Below are the code and all the weights of a small trained network. Each question names an input and a target symbol and asks about switching units off, where a switched-off unit gives its printed mean instead of its output.

import numpy as np


def w(rows, s, z=0):
    codes = np.array(rows[::2]) - 128.0
    scale = np.full(codes.shape[1], s)
    scale[-1] = z or s
    return codes * scale


def f(y):
    return np.maximum(y, 0)


def softmax(a):
    e = np.exp(a - a.max(-1, keepdims=True))
    return e / e.sum(-1, keepdims=True)


def log_softmax(a):
    a = a - a.max(-1, keepdims=True)
    return a - np.log(np.exp(a).sum(-1, keepdims=True))


def net(x, mask):
    ids = ['αβγδζηθμφψ'.index(c) for c in x.split()]
    T = len(ids)
    res = E[ids] + P[:T]
    u = 0
    for l in range(2):
        q, k, v = (res @ M[l].T for M in (Q, K, V))
        z = softmax(np.where(np.tri(T) > 0, q @ k.T / 4**0.5, -1e9)) @ v
        res = res + np.where(mask[u], z, O[l][:, -1]) @ O[l][:, :-1]
        u += 1
        y = f(res @ A[l][:, :-1].T + A[l][:, -1])
        res = res + np.where(mask[u : u + 8], y, B[l][:, -1]) @ B[l][:, :-1]
        u += 8
    return log_softmax(res[-1] @ U[:, :-1].T + U[:, -1])


Q, K, V, O, A, B = {}, {}, {}, {}, {}, {}
E = w([
[105,23,133,135],'α',
[117,172,107,130],'β',
[112,146,84,113],'γ',
[114,211,116,221],'δ',
[104,163,90,135],'ζ',
[181,120,119,52],'η',
[92,122,73,222],'θ',
[77,22,91,136],'μ',
[134,103,167,249],'φ',
[175,153,156,141],'ψ',
],0.016)
P = w([
[2,146,210,116],'0',
[40,169,153,96],'1',
[69,161,133,100],'2',
[99,154,127,112],'3',
[126,143,114,121],'4',
[147,134,97,135],'5',
[168,125,84,145],'6',
[188,119,74,157],'7',
[208,112,68,164],'8',
],0.0085)
Q[0] = w([
[159,217,8,90],'0.h1',
[126,118,162,177],'0.h1',
[140,214,110,125],'0.h1',
[137,183,144,171],'0.h1',
],0.017)
K[0] = w([
[252,89,30,214],'0.h1',
[118,165,159,108],'0.h1',
[212,90,126,145],'0.h1',
[172,148,145,122],'0.h1',
],0.016)
V[0] = w([
[174,110,132,162],'0.h1',
[2,151,180,91],'0.h1',
[114,116,133,158],'0.h1',
[132,138,169,106],'0.h1',
],0.0059)
O[0] = w([
[129,145,129,68,105],'0.h1',
[76,3,150,238,255],'0.h1',
[89,96,112,119,178],'0.h1',
[171,117,176,137,106],'0.h1',
],0.0054,0.0016)
A[0] = w([
[101,241,72,113,124],'0.n1',
[178,94,234,38,109],'0.n2',
[198,94,214,156,140],'0.n3',
[158,132,100,171,254],'0.n4',
[128,203,134,197,76],'0.n5',
[47,197,64,2,147],'0.n6',
[27,144,199,38,121],'0.n7',
[192,9,161,151,130],'0.n8',
],0.0084,0.0069)
B[0] = w([
[111,120,78,72,183],'0.n1',
[80,159,82,117,148],'0.n2',
[138,146,137,66,161],'0.n3',
[254,110,138,157,255],'0.n4',
[90,144,60,161,160],'0.n5',
[52,90,81,20,174],'0.n6',
[94,130,165,161,148],'0.n7',
[75,52,128,58,173],'0.n8',
],0.017,0.0084)
Q[1] = w([
[99,70,161,171],'1.h1',
[225,93,144,180],'1.h1',
[146,218,71,53],'1.h1',
[226,5,32,75],'1.h1',
],0.015)
K[1] = w([
[88,139,94,205],'1.h1',
[127,69,25,119],'1.h1',
[188,125,190,25],'1.h1',
[249,71,13,181],'1.h1',
],0.016)
V[1] = w([
[132,11,18,225],'1.h1',
[91,218,31,163],'1.h1',
[214,219,171,137],'1.h1',
[199,21,213,71],'1.h1',
],0.011)
O[1] = w([
[216,6,116,158,248],'1.h1',
[169,108,214,85,117],'1.h1',
[42,155,182,165,123],'1.h1',
[51,143,40,164,171],'1.h1',
],0.013,0.016)
A[1] = w([
[198,181,121,154,3],'1.n1',
[101,159,123,66,184],'1.n2',
[192,250,131,159,102],'1.n3',
[121,108,227,170,123],'1.n4',
[128,187,172,216,98],'1.n5',
[106,128,213,147,41],'1.n6',
[148,164,155,62,192],'1.n7',
[97,149,83,172,230],'1.n8',
],0.014,0.0052)
B[1] = w([
[74,92,103,84,170],'1.n1',
[156,183,120,114,173],'1.n2',
[166,250,151,161,155],'1.n3',
[76,217,75,210,216],'1.n4',
[81,80,81,97,150],'1.n5',
[91,116,186,46,156],'1.n6',
[125,132,62,131,158],'1.n7',
[122,144,226,99,252],'1.n8',
],0.017,0.023)
U = w([
[49,59,106,84,151],'α',
[194,160,112,151,163],'β',
[152,150,45,89,82],'γ',
[74,124,66,152,85],'δ',
[202,140,111,122,188],'ζ',
[253,190,151,175,1],'η',
[195,124,104,199,184],'θ',
[84,62,67,113,79],'μ',
[234,106,243,166,228],'φ',
[147,152,161,122,143],'ψ',
],0.0072,0.0061)

Each question gives the input, a string of symbols that net reads in full, and the target symbol t.
The units are the heads (4 rows each of Q, K, V and O) and the neurons (one row each of A and B). Each row of codes is followed by its name. A weight is (code - 128) times the scale printed after its matrix; where a second scale follows, it is the last column's (O, A, B and U).
mask holds one flag per unit, layer by layer, with each layer's heads first. A switched-off unit (its flag False) gives its mean, the last column of its rows in O or B, instead of its output. The means were averaged over made-up inputs and are rounded, as every weight is.
A unit's drop is (log p(t) with every unit on - log p(t) with that unit switched off) / (log p(t) with every unit on - log p(t) with every unit switched off).
The circuit of an input: a set's keep is (log p(t) with only the set's units on - log p(t) with every unit switched off) / (log p(t) with every unit on - log p(t) with every unit switched off). Starting from the 12 units with the biggest drops (on a tie, the unit counted first), units are removed one at a time, each time the one whose removal leaves the highest keep (on an exact tie, the one counted first), for as long as the keep stays at least 0.8.
circuit, biggest first: the units of the circuit, biggest drop first
most important unit: the unit with the biggest drop
k most important neurons: the k neurons with the biggest drops, biggest first
k most important neurons of layer l: the k neurons of layer l with the biggest drops, biggest first
input ψ γ β θ μ θ, target θ: 2 most important neurons : (1.n8 1.n4)
input η β ψ η φ α α, target α: circuit, biggest first : (0.n8)
input θ γ γ, target φ: 2 most important neurons : (1.n4 0.n8)
input θ δ η ψ φ θ η ψ δ, target ψ: circuit, biggest first : (0.n5 1.h1 1.n8)
input ψ γ α θ φ, target θ: circuit, biggest first : (1.n4 1.n8 1.h1 0.n6)
input ψ φ γ, target ψ: 3 most important neurons : (0.n8 1.n8 0.n5)
input φ ψ β ψ μ, target μ: 2 most important neurons : (0.n3 0.n8)
input ψ δ δ α ζ α δ θ ψ, target θ: circuit, biggest first : (0.n4 1.h1 1.n8)
input γ ψ δ φ φ, target δ: 2 most important neurons : (1.n4 1.n6)
input φ γ μ γ μ β μ, target μ: circuit, biggest first : (0.n8 0.n6 1.h1)
input ψ φ γ δ η η δ μ θ, target θ: circuit, biggest first : (1.h1 1.n8)
input ψ φ γ η θ α δ γ η, target γ: circuit, biggest first : (0.h1 0.n6 1.h1)
input θ δ γ φ η, target α: circuit, biggest first : (0.n4 0.n6 1.n4)
input η φ ζ θ γ β, target φ: circuit, biggest first : (1.n4)
input α μ η η ψ, target η: 4 most important neurons : (1.n3 0.n8 0.n6 0.n4)
input ζ β β δ δ, target δ: 2 most important neurons of layer 0 : (0.n4 0.n1)
input ψ δ η β θ α δ, target α: 2 most important neurons of layer 1 : (1.n1 1.n8)
input β β φ ζ γ ψ, target γ: circuit, biggest first : (0.n6 1.n1 1.h1 1.n8)
input γ φ δ η ζ ψ α ψ μ, target δ: 4 most important neurons : (1.n4 0.n5 0.n8 1.n6)
input δ γ φ η β, target α: most important neuron : (0.n3)
input ψ ψ δ, target ψ: 3 most important neurons of layer 1 : (1.n5 1.n3 1.n8)
input θ β δ α ψ β, target ψ: 2 most important neurons : (1.n8 1.n2)
input μ θ μ, target θ: 2 most important neurons : (1.n4 1.n8)
input η φ δ η ψ β δ δ ψ, target δ: 2 most important neurons of layer 0 : (0.n4 0.n6)
input α ψ ψ ζ φ, target φ: 4 most important neurons : (1.n8 0.n4 1.n4 0.n5)
input γ θ β η, target φ: 4 most important neurons : (0.n4 0.n6 0.n3 0.n7)
input θ θ γ ψ, target γ: 4 most important neurons : (0.n6 0.n1 0.n8 1.n1)
input β δ γ δ θ η θ γ, target φ: most important unit : 0.n4
